Below are the code and all the weights of a small trained network. Each question names an input and a class and asks about switching units off, where a switched-off unit gives its printed mean instead of its output.

import numpy as np


def w(rows, s, z=0):
    codes = np.array(rows[::2]) - 128.0
    scale = np.full(codes.shape[1], s)
    scale[-1] = z or s
    return codes * scale


def f(y):
    return y / 2 * (1 + np.tanh(0.7978845608 * (y + 0.044715 * y**3)))


def log_softmax(a):
    a = a - a.max(-1, keepdims=True)
    return a - np.log(np.exp(a).sum(-1, keepdims=True))


def net(x, mask):
    res = np.array(x, float).reshape(1, 5) / 4 @ E
    y = f(res @ A[0][:, :-1].T + A[0][:, -1])
    res = res + np.where(mask, y, B[0][:, -1]) @ B[0][:, :-1]
    return log_softmax(res[-1] @ U[:, :-1].T + U[:, -1])


A, B = {}, {}
E = w([
[187,98,156,65,249,121,81],'x0',
[68,174,67,86,108,200,82],'x1',
[77,69,233,40,105,177,104],'x2',
[99,215,164,213,148,98,55],'x3',
[160,51,164,152,43,123,47],'x4',
],0.011)
A[0] = w([
[85,151,76,167,84,245,175,202],'neuron 0',
[84,141,87,141,49,165,134,176],'neuron 1',
[124,131,209,78,168,138,99,238],'neuron 2',
[191,174,82,151,216,90,87,211],'neuron 3',
[199,78,159,70,160,89,156,165],'neuron 4',
[170,71,180,144,105,110,105,80],'neuron 5',
[113,96,196,141,66,45,155,173],'neuron 6',
[203,95,96,35,182,111,209,181],'neuron 7',
[172,184,42,167,136,59,60,114],'neuron 8',
[128,158,129,152,19,97,122,204],'neuron 9',
[80,134,97,165,111,80,179,164],'neuron 10',
[61,137,76,174,98,160,157,155],'neuron 11',
[131,135,86,113,42,138,136,205],'neuron 12',
[90,156,58,136,83,144,115,172],'neuron 13',
[163,82,125,103,153,157,161,116],'neuron 14',
[141,156,127,63,157,155,75,87],'neuron 15',
[161,202,162,140,149,114,177,162],'neuron 16',
[163,48,149,140,106,178,127,150],'neuron 17',
[77,127,159,53,157,139,105,203],'neuron 18',
[126,131,107,132,95,168,135,30],'neuron 19',
[61,108,138,179,45,167,227,196],'neuron 20',
[112,74,98,177,124,45,67,100],'neuron 21',
[178,83,130,168,79,72,20,252],'neuron 22',
[84,135,37,106,27,136,97,181],'neuron 23',
[116,112,209,159,59,78,154,201],'neuron 24',
[107,139,149,162,102,64,141,115],'neuron 25',
[172,1,129,89,176,164,167,124],'neuron 26',
[60,108,201,89,120,127,56,157],'neuron 27',
[121,236,129,176,202,116,143,226],'neuron 28',
[53,159,187,87,144,202,91,177],'neuron 29',
],0.011,0.0036)
B[0] = w([
[94,69,153,53,204,102,164,226],'neuron 0',
[92,74,207,105,184,152,162,208],'neuron 1',
[168,206,103,110,107,164,136,214],'neuron 2',
[239,119,89,162,137,61,79,238],'neuron 3',
[169,109,84,148,55,151,169,200],'neuron 4',
[106,126,117,208,91,213,134,179],'neuron 5',
[38,159,107,153,58,123,103,195],'neuron 6',
[186,80,36,87,46,76,238,231],'neuron 7',
[204,98,167,162,152,63,83,225],'neuron 8',
[89,108,224,159,164,122,96,211],'neuron 9',
[119,164,172,86,158,58,145,191],'neuron 10',
[96,117,157,124,168,88,130,202],'neuron 11',
[84,54,220,128,146,170,216,192],'neuron 12',
[143,54,168,124,188,108,110,199],'neuron 13',
[154,124,92,125,94,153,210,167],'neuron 14',
[186,149,128,94,125,121,129,183],'neuron 15',
[107,157,85,124,137,87,109,182],'neuron 16',
[113,122,115,160,91,201,174,185],'neuron 17',
[137,197,124,64,160,175,170,208],'neuron 18',
[99,100,116,134,134,155,112,142],'neuron 19',
[31,98,185,83,102,73,168,238],'neuron 20',
[147,132,183,183,114,94,114,169],'neuron 21',
[156,135,208,218,61,190,94,221],'neuron 22',
[135,18,178,105,182,208,149,222],'neuron 23',
[15,194,162,168,57,124,124,202],'neuron 24',
[114,152,145,120,103,54,103,165],'neuron 25',
[159,108,88,123,65,157,186,217],'neuron 26',
[159,172,193,109,136,226,119,227],'neuron 27',
[130,129,2,111,221,32,51,249],'neuron 28',
[192,187,175,52,172,185,115,227],'neuron 29',
],0.0078,0.014)
U = w([
[168,191,172,62,156,197,114,207],'0',
[102,124,175,195,70,170,95,5],'1',
[142,114,38,108,214,89,92,113],'2',
[199,91,155,171,161,99,64,171],'3',
[97,8,194,87,189,148,151,115],'4',
[58,146,163,101,131,74,136,168],'5',
[172,69,80,100,70,147,206,126],'6',
],0.012,0.0025)

Each question gives the input, the list of numbers given to net, and the class t.
The units are the neurons (one row each of A and B). Each row of codes is followed by its name. A weight is (code - 128) times the scale printed after its matrix; where a second scale follows, it is the last column's (A, B and U).
mask holds one flag per neuron, in row order. A switched-off neuron (its flag False) gives its mean, the last column of its row in B, instead of its output. The means were averaged over made-up inputs and are rounded, as every weight is.
A unit's drop is (log p(t) with every unit on - log p(t) with that unit switched off) / (log p(t) with every unit on - log p(t) with every unit switched off).
The circuit of an input: a set's keep is (log p(t) with only the set's units on - log p(t) with every unit switched off) / (log p(t) with every unit on - log p(t) with every unit switched off). Starting from the 12 units with the biggest drops (on a tie, the unit counted first), units are removed one at a time, each time the one whose removal leaves the highest keep (on an exact tie, the one counted first), for as long as the keep stays at least 0.8.
circuit, biggest first: the units of the circuit, biggest drop first
k most important neurons: the k neurons with the biggest drops, biggest first
drop of u: that unit's drop, to one decimal
input [-6,-4,5,4,0], class 5: circuit, biggest first	neuron 25; neuron 23
input [5,2,1,8,2], class 3: 3 most important neurons	neuron 3; neuron 28; neuron 8
input [-7,-4,8,-2,-6], class 5: circuit, biggest first	neuron 24; neuron 23
input [-5,6,7,4,-6], class 4: circuit, biggest first	neuron 0
input [-8,-8,-6,7,-2], class 5: 2 most important neurons	neuron 24; neuron 20
input [2,2,5,-4,8], class 1: 2 most important neurons	neuron 22; neuron 5
input [-6,-5,7,3,-1], class 5: 2 most important neurons	neuron 20; neuron 22
input [3,7,1,8,-2], class 2: 3 most important neurons	neuron 28; neuron 22; neuron 3
input [-5,2,-7,5,2], class 4: 4 most important neurons	neuron 23; neuron 1; neuron 0; neuron 12
input [-5,1,-2,8,3], class 4: 2 most important neurons	neuron 23; neuron 1
input [-2,4,-8,6,-1], class 2: drop of neuron 6	-0.1
input [6,3,2,1,-7], class 2: drop of neuron 28	0.4
input [2,-8,-1,0,-7], class 2: drop of neuron 28	0.5
input [-7,-4,-3,8,-8], class 2: circuit, biggest first	neuron 28
